Each row is followed by roughly how far along a hidden order it lies, from 0 to 12. A new part has a new order.
In the rows, 128 means zero.
[  1 115 116 131 189 125  74 137 134 110 131 102   1 146 135 134  74 163
 159 191 138 109 102 111 171  50  17 132 135 134  85 148 148  85 115 212
 134  57 123 171 154 205 147  89 116 103 106  18 175 152 127 165  77 173
 168 155 193 121 177 121 179 143 120 116  89 173 142 142 109 155 135 170
 140 136 152  84 133  79 103  93  74 141 107 146 114 126 161 113 105 125
 137 147 100 140 112 107 139  69 105 155 131 255  17 151 102 112   1 149
 108 111 111 133  96 131  98 123 141 143 136 192  95 155 172 124 118 114
 151 124 133 114 136 144 140 121 161  98 103 235  74 179  76 120 132 105
  97 150  45 111 150 120  85 178 167 176 114  59  87 164 138 139 151 132
 140 130 132 140  86 103 101  72 121 199 110 135 110 136 181 162 125 142
 152 196 114 157 142 124 111 224 112  93 133]
12
[ 72 115 121 127 153 130 113 135 131 122 138 123  60 139 138 133  96 168
 124 161 128 123 118 121 117 103  80 131 125 118  98 137 155 124 110 181
 137  87 116 124 129 161 135 110 146 134 129 104 163 135 120 175 104 122
 128 131 153 116 145 124 164 130 121 136 101 158 144 108 151 149 142 138
 134 119 126 121 120 100 123 122 111 119 124 130 121 147 155 123 125 132
  80 138 119 125 109 111 146  73 115 135 131 207  97 160 131 130  77 145
 127 115 122 141  73 122 131 129 138 147 122 134 123 148 123 120 128 135
 125 121 135 114 128 126 138 111 145 105 119 201 102 137  92 124 135 119
 123 139  97 121 146 116 101 165 153 147 135 103 106 123 139 134 131 120
 145 132 118 136 104 111 120 121 118 147 118 110 115 128 165 155 128 129
 143 199 121 138 137 116 125 190 117 106 128]
7
[132 127 129 144 102 120 161 123 127 109 121 133 112 132 110 129 142  53
 138 120 156 121 113 128  92 132  69 123 120 139 147 126 130 131 140 128
 126  99 121 181 109 135 127 113 147 129 121 171 135 140 112 144 136 117
  95 155 148 109 111 139 130 121 140 118 140 133 125 130 105 111 126 120
 122 125 136 141 108 141 126 144 140 117 139 124 126 166 128 138 134 122
 114 135 143 121 123 123 114 126 143 141 115 115  79  64 117 122 172 127
 113 134 131 119  87 127 124 123 119 109 116 118 118  92 156 126 110 133
 139 156 139 108 116 109 145 130 144 150 130  83 166 135 157 133 124 125
 123 118 158 132 129 116 131  78 120 112 108 125 124 102 112 152 135 121
 136 143 110 134 112 154 107  87 126 181 127 149 139 120 152 127  88 146
 179 133 128 132 123 145 137 145 114 100 124]
5
[112 113 122 126 123 132 137 144 136 129 135 128 113 154 129 137  98 168
 114 153 129 133 116 127 102 139 105 137 120 115  91 132 146 135 103 113
 137  78 128 108 116 125 127 126 159 145 141  89 157 118 119 178 130 120
 116 108 142 126 130 121 157 125 118 144 103 147 130 109 168 136 141 116
 130 113  99 140 116 133 133 141 121  91 129 126 127 160 155 127 126 137
  81 138 147 119 107 118 129  82 117 126 126 175 130 156 135 132 123 151
 127 117 126 138  58 120 129 137 137 141 107 107 137 144 111 120 134 146
 108 134 137 113 131 120 132 114 152 116 122 177 119 121  95 121 127 130
 134 127 123 121 149 112  97 181 148 128 134 131 107 123 128 121 119 120
 141 128 116 140 119 120 127 158 116 133 114 105 113 126 149 143 136 119
 138 188 111 133 134 106 130 169 115 101 120]
5
[193 131 138 133 135 128 168 141 121 120 123 107  33 116 125 172 128 101
  60 100 170 153 245  90  72 117 171 137 118 142 132  99 147 101 139  73
 149 175 122 159 129 160 137 114 172 111 138 143 145  94 159 144  89 194
  84 169 115 164 106 136  87 123 128 100 162 130 166 113 110 135 146 134
 111 127 230 149  69 132  67 118 136 146 140 133 111  90 160 138 129 170
  74 208  54 140 130 117  47 117 191  26  83 116   1 199 162 127 212 106
 112 122 142 141  97 127 141 117 118  65 105 160 151  76 137 167  71 187
 195 212  75 105 151 122 128  47 223 137 153  40 152 109 158 182 119  93
 137 120 109 153  94  76 204   4 146 142 194  69 131 112 117 139 160 135
 163 120 116 148 118  28 173  76 124 234 100 145 159 134 123 104 169 126
 135  62 121 128 101 170 139  50 167 204  97]
12
[247 117 133 111  94 133 173 140 136 142 139 153 255 162 130 133 130 145
  79 128 128 159 145 134  25 193 191 132 105 101  99 113 146 175 111  42
 132  96 131  68  78  76 122 149 179 183 158 130 132 103 116 194 163  57
  64  78 101 124  90 126 118 117 116 161 137 108 127  89 197 125 160  79
 120  87  80 182 103 160 156 177 169  49 159 100 138 176 147 134 149 154
  58 129 158  98 109 124 121  86 111 112 132  87 209 125 184 144 233 151
 145 122 131 138  26 114 174 146 136 136 100  45 170 123  59 121 135 152
  62 152 140 125 121  97 125 101 140 128 150 122 159  71 105 124 127 138
 173 121 178 122 153  94  99 181 143  97 169 161 141  70 114 102  98 116
 166 126  99 117 125 131 164 216 117 102 121  81 132 123 122 147 139 114
 138 199 103 114 122 103 143 121 108 134 110]
0
[196 135 121 142 146 121 149 141 126 136 141 134 235 133 126 130 164  81
 120 100 137 156  41 120 155 157 107  98 132 116 135 124 146 143 127 128
 133 113 103 111 111 142 111 144 116 152 150 125 127 144 119 165 116 121
 134 117 149 128 131 139 159 123 129 134 166 149 135 123  92 160 120 124
 127 139 122 121 130 154 163 157 152 122 126 131 128 145 111 137 139 124
 160 148 145 141 152 132 142 133 155 126 133 102  68 140 107 121 139 142
 114 130 121 137 127 132 129 145  97 122 163 124 133  90 129 129 129 113
 102 143  99 134 151 136 135 104 142  99 107 188 134 118 120 122 121 137
 122 141 161 142 130 132 130 175 121 125 103 139 129 163 138 155 126 130
 111 118 126 155 108 144 172 116 131 122 117 114 100 120 137 152 106 144
 133  69 164 131 123 125 148  74 153 125 126]
8
[ 63 119 125 122 163 129 101 133 132 121 137 122  85 145 138 130  95 162
 124 169 135 124 131 118 122  91  87 130 124 117  95 134 152 116 116 154
 134  78 117 127 127 167 142 105 135 130 122  70 161 136 122 173 103 123
 132 133 161 119 143 125 164 134 124 127 105 146 141 117 144 146 147 142
 134 120 135 124 118  98 117 120 110 114 129 126 119 134 161 121 124 136
 105 137 115 123 115 110 143  72 103 150 134 224  90 136 140 127  82 148
 126 117 117 136  74 127 131 128 139 142 132 143 124 138 129 121 119 127
 120 127 135 117 125 128 138 109 147 108 118 194 104 140  87 120 133 111
 122 142  87 119 149 108 101 170 160 148 142  91 112 124 132 130 137 125
 152 131 117 127  96 104 123 120 120 166 118 113 121 130 161 160 116 134
 149 201 115 144 138 123 121 188 110 115 129]
8
[ 31 147 134 120 137 140 141 206 132 126 103 156  85 120  86  73 128  79
 133 150 146 125   1 120  75 165 115 142 116 135 155 127 144 105 139 147
  90  71 255 178 155 121 135 133 142 142  88 207 141  35 124 177 139 139
 152 138 141 119 106 117  37 130 158 103 126  86 107 106 130 116 125  95
 125 136 137  84 114  49  99 137  79  81 146 121 116 205  74 112  95 123
 243 158 153 127 124 133 106  58 141 154 147 102  97 237 162 118 160 139
 115 145  98 121 120 125  88  98 143 137  88 108 111 176 123 123  92  63
  64 136 120 101 139 159  66 112 113 133 123 135  89  60 136 132 124 121
  56  66 182 106 142 162  62 119 139 182 166 123 166 148 163 109 107 139
 109 138  98 155 147  95  62 110 136  79 142 131 104 120 107 111  84 137
 163 181  88  98 134 108 129 176 106 133 136]
1
